Here is a tiny trained network, its code and every weight. The questions are about switching its units off for an input and a class, where a switched-off unit gives its printed mean instead of its output.

import numpy as np


def w(rows, s, z=0):
    codes = np.array(rows[::2]) - 128.0
    scale = np.full(codes.shape[1], s)
    scale[-1] = z or s
    return codes * scale


def f(y):
    return y / 2 * (1 + np.tanh(0.7978845608 * (y + 0.044715 * y**3)))


def log_softmax(a):
    a = a - a.max(-1, keepdims=True)
    return a - np.log(np.exp(a).sum(-1, keepdims=True))


def net(x, mask):
    res = np.array(x, float).reshape(1, 3) / 4 @ E
    y = f(res @ A[0][:, :-1].T + A[0][:, -1])
    res = res + np.where(mask, y, B[0][:, -1]) @ B[0][:, :-1]
    return log_softmax(res[-1] @ U[:, :-1].T + U[:, -1])


A, B = {}, {}
E = w([
[199,171,148,174,10,106,147,81,121,149,59,118],'x0',
[142,190,150,157,209,93,236,141,136,148,184,137],'x1',
[141,152,112,90,113,73,61,46,127,152,156,203],'x2',
],0.013)
A[0] = w([
[192,196,211,188,142,60,182,77,95,177,120,144,87],'n1',
[17,129,147,102,192,195,136,159,59,159,243,44,48],'n2',
[145,185,184,125,200,59,190,77,146,173,254,123,52],'n3',
[135,129,106,176,58,252,96,169,90,90,41,102,1],'n4',
[74,63,126,196,169,199,105,172,140,36,67,34,45],'n5',
[11,121,113,67,149,71,63,148,128,108,146,168,119],'n6',
[56,73,171,104,242,150,95,177,154,147,160,135,192],'n7',
[192,162,139,206,183,119,210,226,181,109,26,89,111],'n8',
[57,107,104,85,245,147,156,204,168,80,138,133,27],'n9',
[115,143,81,78,195,127,153,201,153,122,164,115,185],'n10',
[176,154,179,160,65,105,115,6,165,159,67,87,130],'n11',
[83,123,84,114,162,130,44,177,176,122,170,175,100],'n12',
[92,63,89,126,175,162,50,120,106,103,159,189,123],'n13',
],0.0065,0.0096)
B[0] = w([
[32,157,40,157,199,178,144,70,235,80,149,123,179],'n1',
[171,136,157,132,143,63,178,134,184,86,122,101,198],'n2',
[198,15,226,33,105,49,143,149,92,200,137,78,193],'n3',
[163,106,150,153,226,60,208,200,235,59,54,139,159],'n4',
[180,86,181,2,61,45,117,109,5,190,115,90,181],'n5',
[122,204,42,160,112,235,115,135,128,132,163,174,194],'n6',
[170,122,229,91,107,106,102,119,34,154,94,64,253],'n7',
[91,178,38,194,167,181,99,93,152,99,150,196,190],'n8',
[168,158,148,157,170,77,206,182,186,50,72,67,202],'n9',
[105,132,122,74,76,148,82,47,89,159,146,135,217],'n10',
[162,84,209,53,115,94,98,186,160,136,76,68,200],'n11',
[129,137,95,164,129,160,70,78,112,133,179,239,181],'n12',
[77,136,71,189,96,192,126,129,144,160,179,143,195],'n13',
],0.0076,0.014)
U = w([
[145,68,137,83,56,103,89,112,40,194,145,98,5],'0',
[135,104,123,133,165,85,187,148,148,73,135,99,254],'1',
[42,172,7,247,156,223,135,92,157,83,177,177,122],'2',
],0.011,0.0054)

Each question gives the input, the list of numbers given to net, and the class t.
The units are the neurons (one row each of A and B). Each row of codes is followed by its name. A weight is (code - 128) times the scale printed after its matrix; where a second scale follows, it is the last column's (A, B and U).
mask holds one flag per neuron, in row order. A switched-off neuron (its flag False) gives its mean, the last column of its row in B, instead of its output. The means were averaged over made-up inputs and are rounded, as every weight is.
A unit's drop is (log p(t) with every unit on - log p(t) with that unit switched off) / (log p(t) with every unit on - log p(t) with every unit switched off).
The circuit of an input: a set's keep is (log p(t) with only the set's units on - log p(t) with every unit switched off) / (log p(t) with every unit on - log p(t) with every unit switched off). Starting from the 12 units with the biggest drops (on a tie, the unit counted first), units are removed one at a time, each time the one whose removal leaves the highest keep (on an exact tie, the one counted first), for as long as the keep stays at least 0.8.
units of the circuit, in order: the units of the circuit, biggest drop first
k most important neurons: the k neurons with the biggest drops, biggest first
drop when u is switched off: that unit's drop, to one decimal
input [1,-5,0], class 1: units of the circuit, in order : [n7, n10]
input [8,-4,-2], class 1: units of the circuit, in order : [n4]
input [2,-4,-6], class 1: 4 most important neurons : [n4, n7, n10, n3]
input [4,6,5], class 1: units of the circuit, in order : [n1, n3]
input [-5,6,2], class 0: 2 most important neurons : [n3, n10]
input [1,5,-2], class 2: units of the circuit, in order : [n8, n11]
input [-5,8,4], class 0: 2 most important neurons : [n3, n10]
input [-2,0,-8], class 0: 3 most important neurons : [n5, n10, n1]
input [4,-3,-3], class 1: 2 most important neurons : [n4, n7]
input [-5,-2,-6], class 0: 2 most important neurons : [n5, n7]
input [5,2,4], class 1: 3 most important neurons : [n1, n11, n7]
input [3,4,4], class 1: 4 most important neurons : [n1, n7, n10, n5]
input [-1,0,-8], class 0: 4 most important neurons : [n5, n1, n10, n7]
input [-6,-2,-2], class 0: units of the circuit, in order : [n7]
input [3,-4,-7], class 1: 2 most important neurons : [n4, n7]
input [0,-7,5], class 2: units of the circuit, in order : [n7, n3]
input [5,8,-3], class 2: 2 most important neurons : [n8, n1]
input [-2,-3,-6], class 0: 2 most important neurons : [n5, n1]
input [-7,2,5], class 0: 2 most important neurons : [n7, n3]
input [-7,7,2], class 0: units of the circuit, in order : [n3]
input [-8,5,3], class 0: 3 most important neurons : [n7, n10, n3]
input [3,5,-5], class 2: drop when n13 is switched off : 0.0
input [8,6,-4], class 2: drop when n8 is switched off : 0.1
input [-8,-4,-6], class 0: drop when n5 is switched off : 1.1
input [7,-7,0], class 1: drop when n4 is switched off : 0.8
